Below are the code and all the weights of a small trained network. Each question names an input and a target symbol and asks about switching units off, where a switched-off unit gives its printed mean instead of its output.

import numpy as np


def w(rows, s, z=0):
    codes = np.array(rows[::2]) - 128.0
    scale = np.full(codes.shape[1], s)
    scale[-1] = z or s
    return codes * scale


def norm(h):
    return h / np.sqrt((h * h).mean(-1, keepdims=True) + 1e-5)


def f(y):
    return np.maximum(y, 0)


def softmax(a):
    e = np.exp(a - a.max(-1, keepdims=True))
    return e / e.sum(-1, keepdims=True)


def log_softmax(a):
    a = a - a.max(-1, keepdims=True)
    return a - np.log(np.exp(a).sum(-1, keepdims=True))


def net(x, mask):
    ids = ['αβζηθλμξστφψω'.index(c) for c in x.split()]
    T = len(ids)
    res = E[ids] + P[:T]
    r = norm(res)
    for j in range(3):
        rows = slice(3 * j, 3 * j + 3)
        q, k, v = (r @ M[0][rows].T for M in (Q, K, V))
        z = softmax(np.where(np.tri(T) > 0, q @ k.T / 3**0.5, -1e9)) @ v
        o = O[0][rows]
        res = res + np.where(mask[j], z, o[:, -1]) @ o[:, :-1]
    y = f(norm(res) @ A[0][:, :-1].T + A[0][:, -1])
    res = res + np.where(mask[3:7], y, B[0][:, -1]) @ B[0][:, :-1]
    return log_softmax(norm(res)[-1] @ U[:, :-1].T + U[:, -1])


Q, K, V, O, A, B = {}, {}, {}, {}, {}, {}
E = w([
[241,111,141,144],'α',
[166,199,164,255],'β',
[218,37,175,102],'ζ',
[165,76,219,164],'η',
[152,70,195,121],'θ',
[112,148,132,175],'λ',
[129,109,173,137],'μ',
[163,70,145,91],'ξ',
[144,179,76,221],'σ',
[162,126,161,173],'τ',
[127,161,148,206],'φ',
[116,142,185,183],'ψ',
[176,103,131,144],'ω',
],0.01)
P = w([
[68,106,93,138],'0',
[165,174,198,98],'1',
[254,91,45,186],'2',
[121,198,118,69],'3',
[155,173,202,111],'4',
[228,103,98,231],'5',
[70,97,232,143],'6',
[132,212,157,118],'7',
[212,68,115,149],'8',
],0.016)
Q[0] = w([
[102,193,113,145],'h0',
[115,99,87,186],'h0',
[121,99,159,154],'h0',
[80,140,208,144],'h1',
[30,3,105,186],'h1',
[116,148,119,133],'h1',
[77,78,96,91],'h2',
[84,211,87,102],'h2',
[14,144,130,128],'h2',
],0.014)
K[0] = w([
[99,83,110,239],'h0',
[246,213,178,69],'h0',
[149,133,87,215],'h0',
[19,192,30,11],'h1',
[238,242,178,56],'h1',
[128,103,165,149],'h1',
[115,50,66,98],'h2',
[65,237,83,71],'h2',
[112,154,35,137],'h2',
],0.011)
V[0] = w([
[168,123,194,173],'h0',
[152,239,151,94],'h0',
[46,149,111,31],'h0',
[221,108,216,233],'h1',
[76,93,254,115],'h1',
[89,225,171,208],'h1',
[85,125,84,137],'h2',
[110,98,133,76],'h2',
[108,201,125,76],'h2',
],0.014)
O[0] = w([
[94,104,149,108,195],'h0',
[93,157,117,201,44],'h0',
[84,177,140,187,38],'h0',
[168,22,240,166,208],'h1',
[11,135,221,51,160],'h1',
[179,195,201,153,159],'h1',
[179,130,188,114,3],'h2',
[124,167,143,198,76],'h2',
[127,86,150,152,136],'h2',
],0.012,0.0062)
A[0] = w([
[28,217,124,73,4],'n0',
[124,114,168,110,98],'n1',
[212,110,164,114,222],'n2',
[197,3,130,141,215],'n3',
],0.013,0.0028)
B[0] = w([
[100,110,145,245,182],'n0',
[239,156,105,133,157],'n1',
[102,88,79,119,207],'n2',
[142,89,131,250,247],'n3',
],0.012)
U = w([
[141,73,81,193,142],'α',
[197,123,186,177,82],'β',
[69,58,91,83,38],'ζ',
[114,104,213,57,114],'η',
[47,142,148,83,254],'θ',
[137,249,107,166,206],'λ',
[43,196,139,164,205],'μ',
[54,146,44,124,195],'ξ',
[190,189,68,154,51],'σ',
[189,127,152,59,67],'τ',
[204,209,158,93,91],'φ',
[132,216,228,125,77],'ψ',
[130,151,38,106,151],'ω',
],0.015,0.0027)

Each question gives the input, a string of symbols that net reads in full, and the target symbol t.
The units are the heads (3 rows each of Q, K, V and O) and the neurons (one row each of A and B). Each row of codes is followed by its name. A weight is (code - 128) times the scale printed after its matrix; where a second scale follows, it is the last column's (O, A, B and U).
mask holds one flag per unit, heads first, then neurons. A switched-off unit (its flag False) gives its mean, the last column of its rows in O or B, instead of its output. The means were averaged over made-up inputs and are rounded, as every weight is.
A unit's drop is (log p(t) with every unit on - log p(t) with that unit switched off) / (log p(t) with every unit on - log p(t) with every unit switched off).
The circuit of an input: a set's keep is (log p(t) with only the set's units on - log p(t) with every unit switched off) / (log p(t) with every unit on - log p(t) with every unit switched off). Starting from all 7 units, units are removed one at a time, each time the one whose removal leaves the highest keep (on an exact tie, the one counted first), for as long as the keep stays at least 0.8.
units of the circuit, in order: the units of the circuit, biggest drop first
top k neurons: the k neurons with the biggest drops, biggest first
heads that matter: for each layer, one digit per head in row order, 1 if its drop is at least 0.15 and else 0, layers parted by /
drop of u: that unit's drop, to one decimal
input ξ ζ α ξ α λ φ, target ξ: heads that matter => 010
input τ ω η σ ζ, target τ: units of the circuit, in order => [h1 n0 n3 h2]
input η β τ θ ψ φ φ, target θ: heads that matter => 110
input ζ τ β α μ σ ψ λ, target ζ: units of the circuit, in order => [h1]
input η ω ξ φ λ η σ, target φ: heads that matter => 110
input λ β θ μ η ψ τ, target μ: heads that matter => 010
input μ φ ζ ψ σ θ σ, target ψ: heads that matter => 010
input φ θ μ ω μ, target φ: units of the circuit, in order => [h1 n3]
input ω θ ψ μ, target ω: heads that matter => 010
input θ ζ ψ η ψ μ α, target η: units of the circuit, in order => [h1 n3]
input μ μ ω σ, target μ: units of the circuit, in order => [h1 n0]
input τ μ ω μ λ φ λ λ, target τ: heads that matter => 111
input ψ ξ α σ, target ψ: units of the circuit, in order => [h1 h2]
input α ξ ψ μ η, target α: top neuron => [n3]
input φ α β θ ζ η τ, target θ: top 2 neurons => [n3 n2]
input σ ψ λ θ, target σ: drop of h1 => 0.6
input ψ ζ β ξ β λ ξ ζ, target ψ: drop of h0 => 0.0
input ω φ ψ β η μ ζ τ, target ω: drop of h1 => 0.7
